[[130 125 137 150 137]
 [112 105 110 122 140]]
|
[[125 137]
 [105 110]]

[[135 151 134]
 [130 130 106]
 [141 124 119]
 [113 117 108]]
|
[[151 134]
 [130 106]]

[[127 126 130 123]
 [135 115 152 138]
 [112 138 131 131]
 [132 117 152 147]]
|
[[126 130]
 [115 152]]

[[134 128 124 121 125]
 [118 128 104 121 133]]
|
[[128 124]
 [128 104]]

[[136 118 110 127 132]
 [135 136 120 119 135]
 [117 120 122 133 122]
 [129 152 133 119 137]]
|
[[118 110]
 [136 120]]

[[100 142  99]
 [117 137 109]]
|
[[142  99]
 [137 109]]

[[122 142 101  99 113]
 [116 103 136 101 133]]
|
[[142 101]
 [103 136]]

[[114 113 125 122]
 [151 136 126 120]]
|
[[113 125]
 [136 126]]
---
[[122 155]
 [148 117]
 [125 149]
 [142 154]
 [122 135]]
|
[[122 135]
 [142 154]
 [125 149]
 [148 117]
 [122 155]]

[[131 116 111 139]
 [127 118 106 139]
 [126 118 103 140]
 [129 118 111 137]]
|
[[129 118 111 137]
 [126 118 103 140]
 [127 118 106 139]
 [131 116 111 139]]

[[113 142 125 126 108 114 130 126]
 [152 104 140 127 146 148 129 127]
 [129 131 122 126 136 126 126 126]]
|
[[129 131 122 126 136 126 126 126]
 [152 104 140 127 146 148 129 127]
 [113 142 125 126 108 114 130 126]]

[[121 156 104 142 122 147 154 131 130 124 147]
 [124 127 129 129 124 130 129 130 129 123 123]
 [132 126 118 152 132 114 134 129 128 153 155]]
|
[[132 126 118 152 132 114 134 129 128 153 155]
 [124 127 129 129 124 130 129 130 129 123 123]
 [121 156 104 142 122 147 154 131 130 124 147]]

[[131 107 145 124 134 108 109]
 [124 146 103 148 131 146 148]
 [129 139 109 143 133 128 141]
 [131 111 145 117 121 106 112]
 [127 117 135 132 127 111 120]
 [133 139 107 152 137 134 142]]
|
[[133 139 107 152 137 134 142]
 [127 117 135 132 127 111 120]
 [131 111 145 117 121 106 112]
 [129 139 109 143 133 128 141]
 [124 146 103 148 131 146 148]
 [131 107 145 124 134 108 109]]

[[142 133 132 121 119 140 134 108 129 126 131 143 122 113 132 135]
 [108 137 125 132 136 111 130 127 111 133 136 128 112 125 136 131]
 [116 154 118 117 130 116 128 121 107 130 113 115 127 133 113 138]]
|
[[116 154 118 117 130 116 128 121 107 130 113 115 127 133 113 138]
 [108 137 125 132 136 111 130 127 111 133 136 128 112 125 136 131]
 [142 133 132 121 119 140 134 108 129 126 131 143 122 113 132 135]]
---
[[145 148 127 117 126 119 136 121 126 130 136 114 126]
 [139 139 123 117 126 119 137 121 126 125 151 114 126]]
|
[[148 127 117 126 119 136 121 126 130 136 114 126 145]
 [139 123 117 126 119 137 121 126 125 151 114 126 139]]

[[115 119 128 127 134 132 113 128 128 124 132 137 130]
 [127 131 122 127 132 127 125 120 136 128 132 124 129]
 [134 131 140 150 138 122 111 140 134 134 122 117 131]]
|
[[119 128 127 134 132 113 128 128 124 132 137 130 115]
 [131 122 127 132 127 125 120 136 128 132 124 129 127]
 [131 140 150 138 122 111 140 134 134 122 117 131 134]]

[[128 130 137 121 144 118 129 125 107]
 [119 125 129 124 142 119 129 142 131]
 [124 125 129 126 139 113 129 158 126]]
|
[[130 137 121 144 118 129 125 107 128]
 [125 129 124 142 119 129 142 131 119]
 [125 129 126 139 113 129 158 126 124]]

[[121 150 103 134 143 133]
 [123 128 141 139 128 107]]
|
[[150 103 134 143 133 121]
 [128 141 139 128 107 123]]

[[134 131 118 144 136 123 132 134 134 147 150]
 [136 129 122 142 142 121 132 139 135 147 150]
 [129 132 119 145 135 124 133 135 132 140 148]
 [135 130 119 144 136 122 134 135 133 146 150]
 [127 126 128 131 123 128 128 123 125 126 129]
 [126 122 130 135 128 123 125 125 131 130 130]]
|
[[131 118 144 136 123 132 134 134 147 150 134]
 [129 122 142 142 121 132 139 135 147 150 136]
 [132 119 145 135 124 133 135 132 140 148 129]
 [130 119 144 136 122 134 135 133 146 150 135]
 [126 128 131 123 128 128 123 125 126 129 127]
 [122 130 135 128 123 125 125 131 130 130 126]]

[[106 145 133 132 145 143 127]
 [125 143 122 113 128 130 130]
 [148 125 132 103 105 128 131]
 [143 124 121 108 111 127 122]
 [107 158 146 123 144 144 143]
 [145 129 136 106 111 128 134]
 [145 128 135 109 109 127 134]
 [150 125 127 100 111 143 125]]
|
[[145 133 132 145 143 127 106]
 [143 122 113 128 130 130 125]
 [125 132 103 105 128 131 148]
 [124 121 108 111 127 122 143]
 [158 146 123 144 144 143 107]
 [129 136 106 111 128 134 145]
 [128 135 109 109 127 134 145]
 [125 127 100 111 143 125 150]]

[[125 150 141]
 [120 141 142]
 [110 123 145]
 [115 133 144]
 [126 152 140]]
|
[[150 141 125]
 [141 142 120]
 [123 145 110]
 [133 144 115]
 [152 140 126]]

[[129 134 116 129 130 123]
 [122 124 119 132 122 136]
 [125 133 119 131 133 132]
 [117 116 122 131 125 131]
 [118 122 118 124 130 125]
 [129 133 119 125 135 119]
 [119 108 114 116 131 140]
 [107 121 123 120 109 125]
 [114 126 135 144 130 123]
 [117 132 136 115 134 107]
 [153 116 153 138 114 115]
 [141 117 155 108 142 122]]
|
[[134 116 129 130 123 129]
 [124 119 132 122 136 122]
 [133 119 131 133 132 125]
 [116 122 131 125 131 117]
 [122 118 124 130 125 118]
 [133 119 125 135 119 129]
 [108 114 116 131 140 119]
 [121 123 120 109 125 107]
 [126 135 144 130 123 114]
 [132 136 115 134 107 117]
 [116 153 138 114 115 153]
 [117 155 108 142 122 141]]
---
[[120 133 126 132 116 128 113 114 126 115 123 105]
 [145 125 128 129 135 123 149 124 133 149 125 141]
 [107 126 150 130 141 127 120 122 141 117 137 122]
 [129 119 134 125 138 127 127 126 131 127 127 152]]
|
[[129 119 134 125 138 127 127 126 131 127 127 152]
 [107 126 150 130 141 127 120 122 141 117 137 122]
 [145 125 128 129 135 123 149 124 133 149 125 141]
 [120 133 126 132 116 128 113 114 126 115 123 105]]

[[137 130 134 133 139 113]
 [123 125 123 127 125 119]
 [140 134 133 132 142 116]
 [125 123 125 129 127 123]
 [137 140 134 130 126 139]
 [133 138 142 134 144 151]
 [136 137 137 130 138 129]
 [136 139 133 128 123 141]]
|
[[136 139 133 128 123 141]
 [136 137 137 130 138 129]
 [133 138 142 134 144 151]
 [137 140 134 130 126 139]
 [125 123 125 129 127 123]
 [140 134 133 132 142 116]
 [123 125 123 127 125 119]
 [137 130 134 133 139 113]]

[[138 124 125 156 125 117]
 [130 123 138 140 107 126]
 [134 136 109 135 124 132]
 [115 128 138 136 124 117]
 [128 129 130 133 119 132]
 [131 125 128 120 133 128]
 [130 145 127 122 135 129]
 [118 133 134 151 116 121]
 [129 118 146 141 128 123]]
|
[[129 118 146 141 128 123]
 [118 133 134 151 116 121]
 [130 145 127 122 135 129]
 [131 125 128 120 133 128]
 [128 129 130 133 119 132]
 [115 128 138 136 124 117]
 [134 136 109 135 124 132]
 [130 123 138 140 107 126]
 [138 124 125 156 125 117]]

[[137  99 147 147 128 101]
 [153 107 110 145 109 141]]
|
[[153 107 110 145 109 141]
 [137  99 147 147 128 101]]

[[125 126 133 127 132]
 [119 123 140 126 140]
 [144 129 101 138 112]
 [135 131 114 132 118]]
|
[[135 131 114 132 118]
 [144 129 101 138 112]
 [119 123 140 126 140]
 [125 126 133 127 132]]

[[130 126 135 135 105]
 [110 130 128 119 133]
 [135 146 110 113 144]
 [127 139 111 144 107]
 [150 150 104 144 141]
 [103 125 140 149 108]
 [139 118 137 112 103]
 [137 108 106 150 138]]
|
[[137 108 106 150 138]
 [139 118 137 112 103]
 [103 125 140 149 108]
 [150 150 104 144 141]
 [127 139 111 144 107]
 [135 146 110 113 144]
 [110 130 128 119 133]
 [130 126 135 135 105]]
---
[[131 124 137 112 114 124 121 107 112 107 127 145 147 138 141]
 [138 127 141 123 133 137 122 131 134 138 121 111 148 114 119]
 [129 131 125 134 124 122 102 130 149 132 122 144 120 127 127]
 [136 132 144 143 134 134 117 126 147 124 130 108 103 144 130]
 [116 109 134 119 123 126 128 104 129 138 118 143 118 151 111]]
|
[[129 131 125 134 124 122 102 130 149 132 122 144 120 127 127]
 [116 109 134 119 123 126 128 104 129 138 118 143 118 151 111]
 [131 124 137 112 114 124 121 107 112 107 127 145 147 138 141]
 [138 127 141 123 133 137 122 131 134 138 121 111 148 114 119]
 [136 132 144 143 134 134 117 126 147 124 130 108 103 144 130]]

[[122 112 101 107 107 112 111]
 [139 123 119 118 116 125 130]
 [132 120 114 118 119 122 112]]
|
[[122 112 101 107 107 112 111]
 [132 120 114 118 119 122 112]
 [139 123 119 118 116 125 130]]

[[104 103 103 105 103 103 104 102 103 104 103 104 104 103 102]
 [100 100  99 100  99  99 100  99 100  99  99 100  99  99  99]]
|
[[100 100  99 100  99  99 100  99 100  99  99 100  99  99  99]
 [104 103 103 105 103 103 104 102 103 104 103 104 104 103 102]]

[[137 110 122 109 145 125 118 118 138]
 [138 104 121 102 150 127 111 110 141]
 [115 155 130 152 116 125 134 153 108]
 [135 105 128 108 136 130 124 107 147]]
|
[[138 104 121 102 150 127 111 110 141]
 [137 110 122 109 145 125 118 118 138]
 [135 105 128 108 136 130 124 107 147]
 [115 155 130 152 116 125 134 153 108]]

[[132 123 119 144 141 137]
 [122 151 129 129 135 138]
 [133 120 123 151 136 130]
 [114 118 121 135 122 135]
 [140 116 127 111 135 131]
 [115 144 128 137 118 126]
 [139 119 124 145 134 126]
 [141 133 132 112 137 125]]
|
[[132 123 119 144 141 137]
 [114 118 121 135 122 135]
 [133 120 123 151 136 130]
 [139 119 124 145 134 126]
 [140 116 127 111 135 131]
 [115 144 128 137 118 126]
 [122 151 129 129 135 138]
 [141 133 132 112 137 125]]

[[108 137 126 135 135 118 119 120]
 [118 140 124 109 147 132 104 128]
 [142 115 113 139 109 117 137 133]
 [145 110 109 111 126 140 131 148]]
|
[[145 110 109 111 126 140 131 148]
 [142 115 113 139 109 117 137 133]
 [118 140 124 109 147 132 104 128]
 [108 137 126 135 135 118 119 120]]
